Below are the code and all the weights of a small trained network. Each question names an input and a class and asks about switching units off, where a switched-off unit gives its printed mean instead of its output.

import numpy as np


def w(rows, s, z=0):
    codes = np.array(rows[::2]) - 128.0
    scale = np.full(codes.shape[1], s)
    scale[-1] = z or s
    return codes * scale


def norm(h):
    return h / np.sqrt((h * h).mean(-1, keepdims=True) + 1e-5)


def f(y):
    return y / 2 * (1 + np.tanh(0.7978845608 * (y + 0.044715 * y**3)))


def log_softmax(a):
    a = a - a.max(-1, keepdims=True)
    return a - np.log(np.exp(a).sum(-1, keepdims=True))


def net(x, mask):
    res = np.array(x, float).reshape(1, 2) / 4 @ E
    u = 0
    for l in range(4):
        y = f(norm(res) @ A[l][:, :-1].T + A[l][:, -1])
        res = res + np.where(mask[u : u + 10], y, B[l][:, -1]) @ B[l][:, :-1]
        u += 10
    return log_softmax(norm(res)[-1] @ U[:, :-1].T + U[:, -1])


A, B = {}, {}
E = w([
[167,143,65,160,150,84,51,54,2,199],'x0',
[107,154,104,27,234,70,152,217,125,71],'x1',
],0.0061)
A[0] = w([
[185,139,152,179,178,191,102,207,102,174,25],'0.n0',
[112,60,111,145,172,104,167,126,178,159,75],'0.n1',
[2,218,120,152,206,139,128,158,122,145,166],'0.n2',
[179,95,114,129,142,111,123,226,88,133,226],'0.n3',
[150,123,81,130,162,115,104,180,106,102,132],'0.n4',
[124,131,119,66,107,91,241,149,123,175,164],'0.n5',
[70,37,149,207,84,105,110,111,98,175,199],'0.n6',
[189,161,156,140,112,138,99,190,103,75,1],'0.n7',
[100,73,185,119,134,207,130,208,168,170,208],'0.n8',
[161,101,138,134,184,149,186,84,80,77,139],'0.n9',
],0.0055,0.00064)
B[0] = w([
[109,143,146,130,176,188,113,128,94,119,126],'0.n0',
[56,144,84,133,161,141,127,200,85,79,132],'0.n1',
[73,150,126,208,104,122,87,146,106,235,205],'0.n2',
[155,156,64,203,2,187,99,135,187,211,194],'0.n3',
[103,171,108,47,167,125,188,143,153,100,204],'0.n4',
[172,161,124,132,105,124,114,60,61,169,174],'0.n5',
[110,134,177,36,233,134,174,183,148,160,254],'0.n6',
[165,40,128,149,121,77,143,215,92,83,122],'0.n7',
[103,132,148,138,92,104,91,78,70,124,237],'0.n8',
[143,113,94,103,152,171,193,191,91,107,141],'0.n9',
],0.0055,0.0031)
A[1] = w([
[183,212,119,52,140,47,112,153,132,89,126],'1.n0',
[16,201,98,7,210,187,144,110,148,183,152],'1.n1',
[208,95,96,170,107,81,32,187,58,126,102],'1.n2',
[132,138,186,180,78,193,137,87,68,142,92],'1.n3',
[141,75,172,97,76,199,124,163,165,78,213],'1.n4',
[171,151,140,163,195,45,24,95,131,167,247],'1.n5',
[93,140,118,44,30,88,157,154,100,112,131],'1.n6',
[110,231,212,57,150,183,144,145,39,103,113],'1.n7',
[81,52,180,78,220,70,161,123,64,95,78],'1.n8',
[181,103,88,87,134,194,253,237,140,85,85],'1.n9',
],0.0048,0.0014)
B[1] = w([
[94,82,162,80,84,83,190,166,173,193,187],'1.n0',
[144,83,124,156,85,97,91,127,152,196,253],'1.n1',
[167,138,208,52,244,189,198,77,170,69,165],'1.n2',
[134,28,127,3,156,125,171,192,185,207,177],'1.n3',
[144,207,74,130,123,83,79,126,42,63,193],'1.n4',
[82,131,162,105,88,42,193,205,189,21,219],'1.n5',
[115,158,33,164,86,180,151,106,96,178,170],'1.n6',
[87,103,111,58,156,69,89,137,134,87,177],'1.n7',
[34,118,81,129,130,82,124,66,180,189,142],'1.n8',
[175,121,131,120,55,44,154,99,98,140,160],'1.n9',
],0.005,0.0049)
A[2] = w([
[140,133,253,178,174,187,170,56,141,55,64],'2.n0',
[142,172,114,49,122,131,223,78,97,151,170],'2.n1',
[102,101,135,87,143,109,174,169,172,122,148],'2.n2',
[79,126,84,200,9,15,61,138,212,159,187],'2.n3',
[202,167,134,142,117,147,90,187,68,76,95],'2.n4',
[194,85,168,120,107,186,171,67,99,137,254],'2.n5',
[94,70,179,137,115,90,109,129,220,243,90],'2.n6',
[81,142,219,215,63,131,159,152,187,7,159],'2.n7',
[114,137,156,106,245,73,119,73,112,118,128],'2.n8',
[144,150,217,132,123,192,141,75,171,181,78],'2.n9',
],0.005,0.00073)
B[2] = w([
[145,81,148,96,188,81,186,62,149,206,150],'2.n0',
[90,158,165,254,111,137,73,133,108,104,184],'2.n1',
[193,134,121,79,119,193,107,82,111,164,191],'2.n2',
[151,121,166,116,171,161,150,74,140,92,253],'2.n3',
[129,118,120,110,81,61,221,157,133,73,115],'2.n4',
[88,145,61,108,161,104,141,164,154,119,158],'2.n5',
[83,179,79,153,127,127,120,155,94,136,255],'2.n6',
[102,173,89,135,134,93,108,113,98,98,181],'2.n7',
[160,56,173,215,106,137,124,101,141,91,182],'2.n8',
[147,164,134,88,82,97,148,218,118,173,167],'2.n9',
],0.0063,0.0053)
A[3] = w([
[96,93,165,101,158,81,118,134,175,114,175],'3.n0',
[105,183,98,157,103,104,161,137,187,83,124],'3.n1',
[170,151,89,115,150,114,118,151,91,167,56],'3.n2',
[126,131,104,192,165,174,117,107,176,173,113],'3.n3',
[181,76,214,255,219,128,138,117,88,83,70],'3.n4',
[167,46,132,132,89,150,117,172,167,184,251],'3.n5',
[135,97,176,206,128,53,112,57,105,152,148],'3.n6',
[50,75,74,109,118,89,116,154,152,115,100],'3.n7',
[118,144,103,103,115,101,154,147,165,185,52],'3.n8',
[76,151,157,123,169,192,86,97,108,138,129],'3.n9',
],0.0072,0.0011)
B[3] = w([
[134,106,64,226,110,254,184,100,73,127,169],'3.n0',
[144,105,93,131,166,155,14,145,83,96,180],'3.n1',
[89,116,171,71,86,138,116,147,137,112,200],'3.n2',
[118,122,78,176,51,173,111,45,124,79,167],'3.n3',
[64,181,105,50,144,95,59,128,71,60,240],'3.n4',
[123,186,106,45,185,54,131,169,121,122,165],'3.n5',
[134,155,97,136,54,191,113,131,136,70,227],'3.n6',
[146,165,150,156,86,133,111,113,164,182,186],'3.n7',
[147,77,188,128,178,93,182,198,101,173,253],'3.n8',
[170,102,71,155,128,181,193,159,117,170,156],'3.n9',
],0.0068,0.0047)
U = w([
[83,128,183,87,129,40,161,229,95,246,203],'0',
[62,205,87,106,67,119,20,111,51,1,184],'1',
[135,100,55,252,47,253,199,65,127,184,156],'2',
[179,109,214,166,189,118,139,39,196,91,9],'3',
[152,90,165,222,213,102,144,94,214,75,1],'4',
[155,64,156,198,115,102,128,124,206,80,23],'5',
[176,109,208,164,179,105,139,23,240,93,15],'6',
[211,50,206,226,202,122,69,87,196,103,5],'7',
],0.0092,0.0046)

Each question gives the input, the list of numbers given to net, and the class t.
The units are the neurons (one row each of A and B). Each row of codes is followed by its name. A weight is (code - 128) times the scale printed after its matrix; where a second scale follows, it is the last column's (A, B and U).
mask holds one flag per neuron, layer by layer. A switched-off neuron (its flag False) gives its mean, the last column of its row in B, instead of its output. The means were averaged over made-up inputs and are rounded, as every weight is.
A unit's drop is (log p(t) with every unit on - log p(t) with that unit switched off) / (log p(t) with every unit on - log p(t) with every unit switched off).
The circuit of an input: a set's keep is (log p(t) with only the set's units on - log p(t) with every unit switched off) / (log p(t) with every unit on - log p(t) with every unit switched off). Starting from the 12 units with the biggest drops (on a tie, the unit counted first), units are removed one at a time, each time the one whose removal leaves the highest keep (on an exact tie, the one counted first), for as long as the keep stays at least 0.8.
circuit, biggest first: the units of the circuit, biggest drop first
unit that matters most: the unit with the biggest drop
k most important neurons: the k neurons with the biggest drops, biggest first
top k neurons in layer l: the k neurons of layer l with the biggest drops, biggest first
drop when u is switched off: that unit's drop, to one decimal
input [-7,6], class 1: circuit, biggest first : [0.n6 1.n3 3.n1]
input [-1,0], class 2: top 3 neurons in layer 1 : [1.n4 1.n3 1.n1]
input [-3,-1], class 2: 4 most important neurons : [0.n8 1.n3 1.n5 3.n4]
input [6,6], class 0: circuit, biggest first : [1.n0 3.n4]
input [-8,-6], class 1: circuit, biggest first : [1.n4 2.n7]
input [-3,-2], class 2: most important neuron : [0.n8]
input [3,2], class 2: top 4 neurons in layer 0 : [0.n4 0.n6 0.n8 0.n5]
input [2,3], class 2: 3 most important neurons : [0.n6 0.n2 2.n3]
input [-4,3], class 1: top 4 neurons in layer 1 : [1.n3 1.n9 1.n6 1.n2]
input [1,0], class 2: 3 most important neurons : [2.n3 1.n3 2.n9]
input [2,-3], class 2: 4 most important neurons : [0.n6 0.n3 1.n8 0.n2]
input [-7,-5], class 1: 2 most important neurons : [1.n4 2.n7]
input [8,-6], class 1: 2 most important neurons : [0.n3 2.n8]
input [5,-6], class 0: unit that matters most : 2.n9
input [-6,-6], class 0: 2 most important neurons : [1.n5 1.n3]
input [8,-8], class 0: top 2 neurons in layer 2 : [2.n9 2.n3]
input [2,0], class 2: 2 most important neurons : [2.n3 1.n3]
input [1,1], class 2: drop when 0.n4 is switched off : 1.0
input [-7,-3], class 1: drop when 2.n7 is switched off : 0.1
input [3,-1], class 2: unit that matters most : 0.n6
